Here are made-up nodes, facts about them, and rows of numbers that follow some of those facts. Name the node behind each unnamed row.

Known rows:
[ 10  -1 -19  -5 -10  -4   2  24   9 -10   1  11  25  11  17   7  20   6
  15   9 -14 -11 -15  11  -4  11 -12  -1   1  -3  -2 -18]: leku
[  6 -11   2   5   8  10 -12 -21  -3 -17   7  29  10  -2  13 -19  -3   6
   5   0 -38  -5 -32   1  -8   6 -28 -31  25 -14  -8  13]: nizel
[ 12   0 -13  -3 -12  -7  -8  21  11  -5  -2  10  19  17   9   7  21   0
  20  15  -8  -6  -6  13  -5  12 -10   3  -5  -2   7 -26]: nobru
[ 13   7   6   2  -3   6 -10 -12  -2  13   7  25   9  -9 -18  -7   4  -4
   4   5  -7   2 -42  11  -7  -1 -20 -43  12   6 -16  -1]: mibul
[ 22  -1 -17  -6  -8  -7  -8  20  13 -10   0  -2   9   1  10   0  13  -2
  16  -9 -10  -7  -1  16   3   2   5  14  -5  -5  14 -18]: daske
[ 14   1 -17  -5  -9  -8 -13  17  14  -8  -6  -9   0   3   8  -3  10  -7
  19 -13 -11  -5   6  13   1   7   3  19   1  -7  24 -18]: brana
[ 36  12  -2  11   9  -4 -23  -3   5  -3   5  -7  -5   2   2  -7  -6 -11
  12  -7 -21  -1   4  -4   0  -1 -12   9  15  -9  19  11]: grepliflen
[ 29  14   2  15  14   6 -22 -15   0   2  11  17  -7 -21  -3 -15  13   5
   3 -11 -15  -3 -11  -8   6 -16 -13 -13   0  -3 -15  17]: stuklis
[ 54  12  15   4   5  -1 -14  -4   3  -5  17   2  15 -10   7   9   1  -1
   0 -10 -15  -8 -10   6   3  -5  -5  -5  10   2   0   3]: pidrom
[-13 -23 -21   4   1  -2  -4 -10   1   8   9  14  -9 -15   3 -11  13 -15
  12  -7   5 -22 -16  -4   5 -10  23 -12  -2   2   2   6]: gromil
[ 36  20 -14   8  -5  -4 -13  16  11  -5  -3  14  17  -1   7  -5  25   8
  10   6 -14   0 -10   3  -7   2 -35   2  -5  -4  -4 -10]: skudrum
[ 16   0  -6  18   0   2 -15 -13  -2   5   8  12  -4 -13  -7 -15   9  -3
  11 -20 -15   0 -16  -9   0  -3  -2 -17  -1 -10   2   9]: kastabrul
[ -8 -15 -10   6  10  -4 -14  -5   2   4   7   5 -10  -5   9 -11  13  -5
  13  -8  -7 -18   3  -3   6   2  22  -3   0  -4  11   1]: riklur
[ -9 -15 -18   8  -5  -5  -1   3   0   9  10  12   9   0   5  -1  23   4
  19   2  -4 -18 -20 -10   2   9  10 -19  -5  -6  -4   0]: nitan
[-12 -22 -22   5   5  -1  -4  -9   0   8   8  11 -11 -18   3 -11  12 -16
  11  -8   0 -19 -17  -6   2  -7  26 -13  -2   2   6   6]: gritu
[ -5   4  10  10  11  -3 -10  -7 -11  25   2  27   2   4 -11   4   5  -9
   6   1  12  -8 -27  -2  -3  -5   2 -45  13  10 -11   4]: flalom
[ 19  18  -9  17   3   6  -7 -15   6   1  -4  10  -5 -17 -21  11   3  -7
   3 -15   1  -5 -26  -9 -18   0  14 -39  12  -5  11  -3]: turem
[ 28  13  12  -8  -5   8 -20  -5  18  20  41 -13  22   8  -8  16  12 -22
  18  35 -13 -16 -11  10   8  10   2  -6  -9  18 -11  -2]: tuplaplik

How the nodes are related:
baner ψ:nemin
plidran δ:plimu ψ:tovozus Ω:e
zoskete δ:branefli
gabam δ:grestur ψ:tedra Ω:d
grabak δ:zoskete
pidrom δ:pluvis ψ:stetrim Ω:a
flirem τ:lesa,nizel ψ:plasi Ω:c
rebrak τ:klaskur,plasi
sturi ψ:seklodi
branefli δ:keskor,seklodi ψ:nobru Ω:e
drarum Ω:a
nobru τ:vorir,mibul ψ:sistus Ω:e
flamatrik Ω:f
studin δ:fligren ψ:fludo Ω:c
stasok δ:skeklus ψ:mezen Ω:a
brobur τ:nizel Ω:c
gustor δ:plidran ψ:bruskedri
stisek δ:negi ψ:skolas Ω:b
flalom τ:tuvimek δ:ketrar ψ:negi
nidogris ψ:duzir Ω:c
gramimel δ:plidi ψ:ronar Ω:b
leku τ:nizel ψ:stemoza Ω:e
grestur δ:branefli ψ:skeklus Ω:a
febo δ:keskor ψ:festem Ω:e
trelebros τ:stenuk ψ:gritu
boklozas δ:guzos Ω:b
biplu τ:nizel δ:keskor ψ:tuvimek Ω:f
luplur τ:leku,lofaram,skanal,gustor δ:keskor ψ:nitan Ω:e
tuplaplik τ:skanal,nubos δ:guzos ψ:kosun Ω:a
nukek τ:bifo,pena ψ:nogroplir Ω:c
zorik ψ:gefler Ω:e
klobre τ:tubuki ψ:fligren Ω:a
pluvis δ:seklodi,stuklis ψ:pomus Ω:b
grepleki δ:branefli,grufik
nizel δ:kinu,stetrim ψ:beplak Ω:f
nositral τ:klaskur ψ:satrafil Ω:e
pleskan ψ:klobre Ω:a
dogum τ:nogroplir δ:skeklus,duzir ψ:fute Ω:a
poparal τ:tovozus,nubos δ:nibik ψ:lukon Ω:a
skipla δ:plimu
pubron τ:kosun ψ:pobro
depla τ:mezen,dogum δ:grufik,gramimel ψ:braskiklor Ω:b
teklek τ:nubos ψ:dufus Ω:e
riklur ψ:flirem Ω:f
bruvas δ:skeklus,skopler ψ:keskor Ω:c
tovozus τ:skanal Ω:a
latar δ:purek ψ:plidi Ω:f
gimo δ:flobe,pomus ψ:boklozas Ω:b
lofaram τ:nukek,skanal ψ:nizel Ω:a
kufo τ:fledigur δ:nibik ψ:zorik Ω:f
skanal δ:keskor,nizel,kastabrul,stuklis Ω:d
plibe Ω:f
klaskur ψ:divon Ω:b
klupum τ:brobur δ:plimu ψ:kori Ω:b
gronu δ:kinu ψ:leku Ω:c
dabram τ:ketrar δ:pebramim ψ:tiskunas Ω:d
fledigur τ:brobur ψ:tabadrir Ω:a
ronar τ:tedra Ω:a
lilok δ:biflal Ω:e
stenuk τ:ronar δ:seklodi ψ:teklek Ω:b
patrozal ψ:stenuk Ω:f
grepliflen δ:stuklis Ω:a
sokotrok Ω:b
flobe ψ:kastabrul Ω:b
pena ψ:flamatrik Ω:e
trudrogrel τ:nizel ψ:klupum Ω:f
drokudrus τ:zikik,mibul δ:keskor ψ:stefedrum
plasi τ:tubuki δ:skipla,lofliklek ψ:ribur Ω:e
ribur ψ:pebramim Ω:f
mezen ψ:depla Ω:c
guzos ψ:trasku Ω:a
viron τ:zikik Ω:f
lesa τ:lilok ψ:branek Ω:e
nofi δ:seklodi ψ:vapa Ω:c
purek δ:vanin ψ:ketrar Ω:b
gagrem δ:sokotrok ψ:kladru Ω:b
stuklis δ:keskor,seklodi ψ:floklo Ω:f
kladru δ:lega ψ:pena Ω:a
trasku ψ:gramimel Ω:d
kastabrul δ:skudrum ψ:riklur Ω:d
gakipla δ:duzir ψ:viron Ω:e
skopler δ:fligren ψ:plidran Ω:e
tiskunas δ:skipla,gramimel ψ:daske Ω:b
stemoza ψ:dogum Ω:f
pebramim τ:nizel,tuvimek Ω:b
kosun τ:mezen ψ:bresegom Ω:f
pomus τ:skeskigran ψ:latar Ω:b
stetrim δ:nibik,plimu ψ:marel Ω:e
bruskedri τ:lofaram,kubrivam δ:droklinus ψ:dabrobre Ω:c
satrafil δ:trelebros Ω:a
stogris τ:skiplil,fligren
dabrobre δ:guzos ψ:viluplum Ω:a
negi δ:skeklus,grufik ψ:biplu Ω:c
drimi τ:nubos Ω:f
brana ψ:grepliflen Ω:e
brula τ:flamatrik δ:plidran ψ:flalom Ω:a
plidi δ:keskor,seklodi ψ:plibe Ω:f
skeklus δ:keskor ψ:kubrolel Ω:e
lukon δ:kosun ψ:sokotrok Ω:a
bavem τ:flamatrik δ:boklozas
tedra τ:plasi,davel ψ:flusin Ω:a
beplak τ:viron ψ:lilok Ω:c
gretrugris δ:stisek ψ:guzos Ω:a
festem τ:brobur,guzos ψ:gimo Ω:c
skatra τ:nositral ψ:klaskur Ω:d
noplik δ:skeklus,sturi
keskor ψ:skiplil Ω:f
skolas δ:luplur ψ:lofliklek Ω:c
grufik ψ:skeklom Ω:d
leder ψ:stisek Ω:b
mefebra δ:bruklo ψ:rogrel Ω:f
vanin ψ:dugrobri
flusin δ:biflal ψ:gagrem
divon δ:mefebra,nidogris Ω:a
skases δ:bruklo
viluplum ψ:zubos Ω:a
skuni τ:brobur Ω:a
skeskigran τ:nizel,mibul Ω:b
grubru τ:nukek,vorir ψ:pubron
bifo τ:nizel,skeskigran Ω:d
lofliklek Ω:d
nenu τ:sokotrok
kubrivam δ:skuni
fute τ:nizel ψ:nubos Ω:e
tuvimek τ:skanal ψ:rebrak
dufus ψ:vorir Ω:e
kori δ:sturi
daske ψ:bifo Ω:e
marel ψ:biflal Ω:e
grotri τ:zikik,pena δ:grepliflen ψ:gragel Ω:c
gubur δ:guzos Ω:d
mibul τ:skanal δ:keskor ψ:mefebra Ω:b
gaflak ψ:grubru Ω:b
flizetrir δ:nibik ψ:gubur Ω:f
duzir δ:lofaram ψ:sturi Ω:a
braskiklor ψ:pleskan Ω:a
soskor ψ:risko Ω:f
gefler τ:brobur Ω:c
flikle τ:vapa δ:nofi ψ:febo Ω:a
drebis τ:nizel,nobru ψ:gretrugris Ω:a
seklodi δ:keskor ψ:lesa Ω:f
kubrolel τ:nofi δ:guzos,satrafil,skuni ψ:nositral Ω:d
sistus ψ:drokudrus
dugrobri ψ:kinu Ω:a
vorir τ:nukek ψ:nitrar Ω:d
bresegom δ:biflal,skopler,trelebros ψ:nibik Ω:a
floklo δ:seklodi,skuni ψ:flobe Ω:d
droklinus δ:keskor,stuklis,luplur ψ:skuni Ω:a
skudrum τ:vorir ψ:grufik Ω:e
nubos ψ:brana Ω:c
ketrar δ:skeklus,luplur Ω:b
skeklom ψ:poparal Ω:b
plogrok τ:nizel ψ:flizetrir Ω:a
fivu δ:gragel Ω:e
rogrel Ω:e
skiplil ψ:skanal Ω:b
zikik τ:bifo ψ:studin Ω:a
duzok τ:poparal
lega τ:nizel δ:keskor ψ:purek Ω:b
kinu δ:luplur ψ:skases
pobro δ:luplur
nemin τ:drebis δ:nofi ψ:stasok Ω:e
biflal δ:flikle,klupum ψ:turem
fludo Ω:f
davel τ:nizel δ:keskor,guzos,kosun ψ:pluvis Ω:e
bruklo τ:tibros δ:guzos ψ:dabram Ω:c
plimu δ:keskor ψ:drebis Ω:b
vapa τ:nizel,skanal Ω:f
branek δ:kosun ψ:drimi
turem τ:klaskur δ:droklinus ψ:skopler Ω:b
nitrar δ:drefli ψ:zikik Ω:e
zubos ψ:brobur
fligren τ:plasi,lofaram
risko ψ:trelebros Ω:d
stefedrum τ:nizel δ:pomus ψ:skeskigran Ω:a
nibik ψ:drarum Ω:e
nitan τ:pena ψ:lega Ω:d
tibros ψ:branefli
gragel τ:dogum Ω:a
pozi δ:grepleki ψ:lofaram Ω:f
tabadrir ψ:bruvas Ω:a
nogroplir τ:leku,nizel,pena ψ:plimu Ω:d

Name these rows:
No name comes twice in this set of rows, the named rows included.
[  2  13 -20   5  13  11 -19  -5   7   8  15   2  -7 -20   7 -13  23   1
  11  10 -19 -13  -8 -10  17  -7 -14  -2 -13  -2 -28  26] | kosun
[-19 -18 -36   1  -5   0  -3   0   6  -1  -3   5 -18 -11   3 -17  13 -12
  12 -18  -2  -8 -14   0   1  -6  10   0  -5  -7   6   1] | sokotrok
[ 16   2   6   9   2   1  -6 -15  -2   9  14  14   4 -15  -3   0   7   6
   9 -17  -2  -7 -23   2   7  -3  14 -27   1  -2 -13   2] | gabam
[  9 -10  -8   5   2 -10 -10  14   2   0   6  -2  17  23  19  12   8  -9
  26  16 -15 -20  -1  -1  -2  22   3  -3  14 -10  25  -5] | stefedrum
[-16   4   8   0  11  -2  -8  -4 -10  25  -4  12 -11  -6  -6  14  -5  -6
   3 -21  18 -14 -16   4   9  -6  24 -40  23   6 -12   8] | noplik
[  3  -9 -15  10   0   4  -5  -8   6  -7   6  12   2  -2  -4  14  28   6
   7  -8   0 -22 -10 -17  -5   0  34 -17 -16  -2  -1  -1] | skatra
[  9   1 -14   3  12  -1 -20   6  13 -13  -7 -12   1  20   3  18   7 -14
  15   1 -13 -19  11 -17 -13  11  19  12   1  -5  30  -4] | klobre
[ -1  10  -4   2   3   0 -10   0  -7   9 -12  10 -11 -13 -11   0  -5  -4
   5 -30   7   0 -18   7   6  -8   5 -28  19  -2 -10   4] | ketrar
[ 24  20  19  -4  17  -8 -17  15  -5   8   0  -5   5  10   8  23  -4   1
   5 -16   4  -9   0   7  13  -4   6 -11  17   2 -16   5] | stasok
[  6  -7 -20  16   3   0 -13 -13   3  -1   5  13  -9 -10  -1 -22  16   1
  11 -17  -9  -3 -10  -9   5  -8   0  -2 -11  -9   0   7] | lofliklek
[ 10  27 -11 -12   0  -4 -18  27  11   2 -13 -12  -3   1   0   9   4   2
  14 -17   3   2   9  13   9   1  -6   6   1  -3  -9  -2] | skopler
[-12  -4  -2   0  12  -4  -5  -1  -9  18   1  13 -10 -11  -3   7   5  -6
   6 -19  17 -17 -17   2  11  -8  27 -35  13   6 -12   5] | kori
[  3 -20  -8   9  -4  -7  -6  -6   2   7  15   7   4  -6   1   0  15  -3
  16 -15   4 -19 -10   2   6   3  36 -20  -6  -3   8  -8] | dabram

The same nodes again, as new rows of numbers:
Some nodes and their rows:
[ 13   3   0  12 -12   3  -4  -6   2  -2   1  -1   2  13 -10  -9  -9  -1
  -9   4 -10   8  15  24   9  11  -6 -15  10   9]: skatra
[ -7 -11  -5  19  35   3   5   1   1  -5  -1 -11  -1   6  -5  -1  -6 -10
 -13  -8   5   8   2 -21  10   7   3  20  18  12]: drebis
[ -7  -6  -7  15  28  -4   3  -5   1   0   0  -8  -1   2   0   2  -5   0
 -10 -10   7   7   1 -27   1   6  -7  31  -2   0]: dogum
[ -9  -5   4  -6 -26  -3   6   2   0 -16   6  -6   2  -3 -11   1   3   9
  -2   1 -18   3   0  15   0  -9  13   9  12  -1]: skeklus
[ -5   1   4   4   3   0  14 -16  -2   9  -6  -4  -6   6   4  -4   1  13
  -2   2 -14   8 -14 -17  -1   1 -11  21  14   6]: ketrar
[  0  -6 -10  19  11  -8  -5   0   1  -7   8   0   9   3  -8   0  -5  -5
  -1 -14  13   8  18  12  -8  15 -11   0 -10   4]: tuplaplik
[ -4   2   5   2 -19  -1   7  -5  -6 -20   3  -4  -4  -1  -8  -4  -3   5
  -6   1 -16   9  -4  11   6  -6   6   1  16   6]: skeklom
[ -4 -12   2  17  12  -6  16  -9  -3  12   0  -2  -8   5   2   1  -1   3
   1 -22   2  13  -3  11  -1  14   1 -13   0   5]: satrafil
[  3   5 -10  11  13  -7  -7 -13  -5 -24   0  -2   3   8 -10  -6  -8   4
  -7   6   4  13   5 -18   6   5 -23  28  13   9]: kufo
[-12  -8   9  -4 -20   3  18   1  -1  -5   2  -6  -3  -3  -7  -1   4   5
  -3  -4 -21   3 -10  11   3  -8  19   2  20   9]: nibik
[  4  -9  -1  16  16  10   6  -3  -1 -20  -1 -13 -10  21 -13  -4  -8   3
 -20   4  -9  22   1 -10  35  -3  17   4  28   8]: nidogris
[  0  -9  -9  23  18  -1  -1   5  -2  -7   5  -2   7   6  -9  -2  -4  -6
  -9 -12  10  12  14  13   5  13   3 -11   0  13]: flikle
[-16 -12   9 -12 -17  -4  21  -3   4   3   3  -3  -2  -9  -2   3   5   1
   4  -7 -20  -2  -9   4  -1  -3  16   9  13   1]: gritu
[ -2   7 -10  10   7  -1  -5  -4  -2  -6  -1  -1   9   1  -4  -3  -1   9
 -12  11  -3   4   6 -20  -2  -1 -19  35   0   7]: mibul
[-11  -8  -6  -3  -4 -13   6  -5   6  17   4   8  17  -8   1   0  10   2
  16  -9   1  -2  10  14 -21  12 -22   6  -3  10]: drokudrus
[ -6 -19   3  -9  -1  -1  10  -1  15   0  -1  -9   1  10  -6   1   5   9
   3  -1 -17   1  -6  -4   4  -4   6  23  26   2]: nenu
[ -4   6   5  13  -9  -3  13 -15 -12 -10   0   3  -4 -11   2  -7 -10  -9
  -6  -5  -6   8 -11  -3   6   7  -2   6  16  16]: drimi
[  2   0  -2  21   4  -1  11  -5  -9   2  -2   1  -1   8  -2  -4  -4   1
 -18  -7   5  22   1  11  15   8   4 -18  -4  12]: mezen

Rows to name:
No name comes twice in this set of rows, the named rows included.
[  9 -17   5 -33 -12   5  36 -10  -1 -26 -25 -26  18  41 -16  -2   6 -45
  -3  20  -4 -51  16 -14 -52 -28  65   7  24  -3] | drefli
[  5  -8  10  28   1  14  -6  13 -15  12   5  17  13  12 -21  -7   8  -2
  -2   9  10  47   2   7  53  -6  -3 -43  65  29] | pomus
[ -9  -7   1   2 -15   8   5  12  -2 -23   4  -6   9  -2 -15  -4   0  -7
 -13   6 -18   2   5  18  10  -9  22   0  26  17] | skudrum
[-21  -7  -4  27   9   0  10   1  14  21   6  11 -11 -27  18 -14  -3  33
 -16 -18 -34  32 -29  45  22  33 -25   3  10  47] | pebramim
[  0 -12   6  33  21   0  -4   4 -11  27  10  16   9   3 -13   1   4  -8
  12 -13  31  41   5 -12  36   8 -18 -26  36  12] | stefedrum
[  7 -17  11  16  31  13  12  -1 -17   3  -7  -7   7  26 -19   0   2 -34
   4   4  23  14   5 -45  23 -12  22 -12  64  13] | gragel
[  7  -4  14  -8 -36  -2   3   0 -14 -10   4   5  17  11 -25   5  10 -13
  15   8  11   0  11 -16  -5 -26  10  -4  34 -13] | fivu
[  7 -11  13  21   4  19  -5  10  -9   1   3   1  -2  25 -26  -3   5   9
  -5  17  -3  48  -5 -18  67 -18   8 -18  76  14] | flobe
[ -8  -6  -4 -11   3   6  37 -15   5 -26 -19 -24 -10  14   9 -13  -7  -1
 -24   6 -38 -24 -15  13 -29   2  35  19   4  23] | purek

Now the same nodes, written a new way:
Known rows:
[ 10 -42  12  16  11 -18  -1  -8   9  -5  19  -9  25   5]: skipla
[ 26 -27  16  10  17 -20  -3   0   8  -8  29  -6  20  25]: flalom
[ 17 -30  15  13  12 -14  -6 -20   2   2  18 -11  38  40]: tuvimek
[ 19 -25  17  -6  -5 -17 -29 -24  37 -12   5  -6  38  16]: skuni
[ 25 -19   3  18  -3 -19 -10 -33   8   7  12 -14  41  27]: brobur
[ 22 -29   9   3   7 -18 -12 -43   9 -10   3 -10  25  13]: lofliklek
[ 34 -20   7   8  10 -10 -21 -34   7 -10  16  -1  17   4]: kladru
[ 21 -41   8   1  29 -12  -1 -28  16  -8  17   6  28  38]: stogris
[ 27 -15   8   6  11 -14 -24 -39   4  13  13 -18  43  24]: zikik
[ 43 -38   4   1   5 -22 -30 -41  14   7   6  -4  29  19]: stemoza
[ 42 -28  10  -1  10 -23  -9 -29   6 -15  15  -2  17   8]: gabam
[ 29 -40  18   3   8 -27   6 -19  17   6  21  -8  33  19]: baner
[ 33 -26   6   6  18  -9 -34 -44  19  11  16 -11  26  23]: drimi
[ 51 -35   4   1  10 -23 -29 -32  12   6  16  -9  21  13]: flizetrir
[ 38 -33   8  -7   1 -14   0 -38   2  13  28  -9  25  26]: gimo
[ 34 -18   6   0  15 -26 -14 -34  14  -3  10  -6  37  31]: nitan
[ 34 -23   2  16   0  -9 -20 -26   1   8  13   4  22  20]: lilok
[ 49 -31  18  -5   1 -10 -18 -40   9  -6  23   3  38  13]: divon

Rows to name:
No name comes twice in this set of rows, the named rows included.
[ 30 -29  10   8  14  -5  -7 -39  -3  10   2 -14  41  26] | nubos
[ 23 -16   3   2   9 -15 -19 -36   6   1  12 -14  39  36] | bifo
[ 17 -37   8   9   9 -23 -15 -35  19  10  -5   1  23  16] | nibik
[ 13 -19  30   6  -9  -3 -29 -34  34  -4   2   2  55   5] | guzos
[ 49 -19  19 -17  10  -1 -20 -29  22 -15  17   8  38  23] | tuplaplik
[ 28 -29   6   8  12 -17  -7 -37  19  -2  14  -5  32  31] | beplak
[ 18 -10   6   1   3 -13  -5 -10  13 -10  12   2  13  20] | lega
[ 30 -15  10  -7   4 -12  -2  -7 -10 -10   4   0  16  18] | mibul
[ 37 -41  19  -1   1 -19  -5 -28  27  -2   9  -1  43  22] | nidogris
[ 43  -8  -2  11   0 -20 -31 -14 -13   5  -8  -9  35   9] | nizel
[ 37 -35   9  -1  17 -17 -15 -29  19  13  10  -3  24  28] | teklek
[ 36 -30  14   2  -5 -15 -30 -31  33  -2  -7   4  34   7] | kosun
[ 33 -28  13   0  14 -14   5  -3   1   1  11  -9  25  17] | gustor
[ 43  -7   2   6   9   3 -13 -22 -23  -1  14 -17  27  10] | skanal

